Below are the code and all the weights of a small trained network. Each question names an input and a class and asks about switching units off, where a switched-off unit gives its printed mean instead of its output.

import numpy as np


def w(rows, s, z=0):
    codes = np.array(rows[::2]) - 128.0
    scale = np.full(codes.shape[1], s)
    scale[-1] = z or s
    return codes * scale


def norm(h):
    return h / np.sqrt((h * h).mean(-1, keepdims=True) + 1e-5)


def f(y):
    return np.maximum(y, 0)


def log_softmax(a):
    a = a - a.max(-1, keepdims=True)
    return a - np.log(np.exp(a).sum(-1, keepdims=True))


def net(x, mask):
    res = np.array(x, float).reshape(1, 7) / 4 @ E
    u = 0
    for l in range(3):
        y = f(norm(res) @ A[l][:, :-1].T + A[l][:, -1])
        res = res + np.where(mask[u : u + 9], y, B[l][:, -1]) @ B[l][:, :-1]
        u += 9
    return log_softmax(norm(res)[-1] @ U[:, :-1].T + U[:, -1])


A, B = {}, {}
E = w([
[121,122,121,128],'x0',
[15,124,140,236],'x1',
[127,128,128,129],'x2',
[126,182,42,122],'x3',
[153,147,148,126],'x4',
[255,131,124,253],'x5',
[126,129,135,127],'x6',
],0.0042)
A[0] = w([
[13,11,70,212,75],'0.n0',
[188,254,219,87,243],'0.n1',
[52,174,206,101,115],'0.n2',
[67,157,131,184,248],'0.n3',
[66,93,141,103,228],'0.n4',
[169,120,54,85,186],'0.n5',
[16,125,137,92,205],'0.n6',
[91,127,81,185,19],'0.n7',
[207,121,172,211,168],'0.n8',
],0.0064,0.0016)
B[0] = w([
[175,188,149,124,227],'0.n0',
[36,116,158,181,233],'0.n1',
[61,96,85,135,214],'0.n2',
[154,96,163,35,213],'0.n3',
[177,54,133,167,218],'0.n4',
[112,122,240,178,207],'0.n5',
[146,109,80,229,255],'0.n6',
[129,153,254,175,163],'0.n7',
[58,61,48,122,233],'0.n8',
],0.005,0.004)
A[1] = w([
[156,162,165,202,187],'1.n0',
[122,253,20,127,195],'1.n1',
[213,51,76,43,141],'1.n2',
[228,89,141,157,166],'1.n3',
[115,133,90,176,129],'1.n4',
[60,108,155,84,144],'1.n5',
[89,115,99,166,90],'1.n6',
[63,88,182,146,3],'1.n7',
[29,106,127,185,39],'1.n8',
],0.0071,0.0025)
B[1] = w([
[58,128,88,113,239],'1.n0',
[147,1,233,140,177],'1.n1',
[80,185,192,161,183],'1.n2',
[97,161,90,116,227],'1.n3',
[107,128,135,78,194],'1.n4',
[82,130,40,183,224],'1.n5',
[145,173,172,71,194],'1.n6',
[150,140,140,107,209],'1.n7',
[140,155,128,142,252],'1.n8',
],0.0069,0.0041)
A[2] = w([
[153,68,132,85,101],'2.n0',
[107,114,160,1,168],'2.n1',
[26,106,161,116,154],'2.n2',
[82,123,75,151,127],'2.n3',
[140,93,139,114,22],'2.n4',
[128,61,167,131,143],'2.n5',
[177,183,164,153,250],'2.n6',
[96,225,166,134,49],'2.n7',
[90,156,103,126,157],'2.n8',
],0.007,0.0017)
B[2] = w([
[176,135,119,148,133],'2.n0',
[96,156,100,254,153],'2.n1',
[183,149,132,102,254],'2.n2',
[196,165,82,90,196],'2.n3',
[165,146,104,88,129],'2.n4',
[202,86,124,36,162],'2.n5',
[20,110,185,191,137],'2.n6',
[159,152,205,117,159],'2.n7',
[172,206,154,102,173],'2.n8',
],0.0059,0.0079)
U = w([
[84,160,171,179,138],'0',
[167,135,104,114,154],'1',
[74,95,3,173,160],'2',
[149,26,144,116,123],'3',
[141,153,122,114,130],'4',
[167,146,105,112,114],'5',
[163,140,109,119,107],'6',
[112,93,79,139,2],'7',
],0.014)

Each question gives the input, the list of numbers given to net, and the class t.
The units are the neurons (one row each of A and B). Each row of codes is followed by its name. A weight is (code - 128) times the scale printed after its matrix; where a second scale follows, it is the last column's (A, B and U).
mask holds one flag per neuron, layer by layer. A switched-off neuron (its flag False) gives its mean, the last column of its row in B, instead of its output. The means were averaged over made-up inputs and are rounded, as every weight is.
A unit's drop is (log p(t) with every unit on - log p(t) with that unit switched off) / (log p(t) with every unit on - log p(t) with every unit switched off).
The circuit of an input: a set's keep is (log p(t) with only the set's units on - log p(t) with every unit switched off) / (log p(t) with every unit on - log p(t) with every unit switched off). Starting from the 12 units with the biggest drops (on a tie, the unit counted first), units are removed one at a time, each time the one whose removal leaves the highest keep (on an exact tie, the one counted first), for as long as the keep stays at least 0.8.
circuit, biggest first: the units of the circuit, biggest drop first
most important unit: the unit with the biggest drop
k most important neurons: the k neurons with the biggest drops, biggest first
k most important neurons of layer l: the k neurons of layer l with the biggest drops, biggest first
input [-2,0,2,-5,3,-7,-3], class 2: most important unit : 1.n5
input [-8,-8,-8,-3,-8,-6,1], class 0: circuit, biggest first : (1.n2, 2.n1)
input [-2,2,7,-4,-4,-7,3], class 2: 2 most important neurons : (1.n5, 0.n2)
input [-5,-3,5,-6,-5,6,3], class 2: 3 most important neurons : (0.n3, 1.n3, 2.n7)
input [8,6,-6,1,6,-2,-7], class 5: 3 most important neurons : (1.n0, 0.n3, 0.n5)
input [8,3,8,2,4,-6,2], class 5: 2 most important neurons of layer 0 : (0.n8, 0.n6)
input [-3,-4,3,-6,3,-6,-5], class 2: 2 most important neurons : (1.n5, 0.n2)
input [-8,7,-7,6,-5,-4,-8], class 1: 4 most important neurons of layer 0 : (0.n3, 0.n1, 0.n5, 0.n4)
input [2,-7,5,3,-2,-7,0], class 0: 3 most important neurons : (1.n2, 0.n8, 2.n1)
input [0,4,-6,-5,-7,-8,5], class 2: 3 most important neurons of layer 1 : (1.n5, 1.n1, 1.n2)
input [1,-7,-3,1,-7,6,6], class 0: circuit, biggest first : (1.n2, 2.n6)
input [5,2,1,4,1,8,1], class 2: circuit, biggest first : (2.n2, 0.n8)
input [-8,2,1,8,3,-7,7], class 3: circuit, biggest first : (1.n1, 0.n1)
input [-4,1,5,-2,4,-3,6], class 1: 2 most important neurons : (1.n6, 0.n8)
input [-1,-6,-1,3,6,-5,0], class 0: 2 most important neurons of layer 2 : (2.n1, 2.n5)
input [0,3,7,1,5,-2,-7], class 1: most important unit : 0.n4
input [4,6,-1,-8,8,-4,-1], class 3: 2 most important neurons of layer 1 : (1.n3, 1.n2)
input [4,-8,-2,1,0,3,3], class 0: 2 most important neurons of layer 1 : (1.n2, 1.n5)
input [-6,-4,-6,-4,2,6,-5], class 2: circuit, biggest first : (1.n3, 2.n2, 0.n8)
input [2,-2,3,8,5,0,5], class 3: circuit, biggest first : (1.n1)
input [6,-3,7,8,8,7,-4], class 3: 4 most important neurons of layer 0 : (0.n4, 0.n6, 0.n8, 0.n7)
input [8,4,4,-7,-8,-2,-8], class 1: 4 most important neurons of layer 0 : (0.n0, 0.n1, 0.n5, 0.n8)
input [8,2,8,-5,6,2,6], class 5: 3 most important neurons of layer 1 : (1.n1, 1.n8, 1.n5)
input [-2,4,1,6,0,-2,1], class 3: 2 most important neurons : (1.n1, 0.n5)
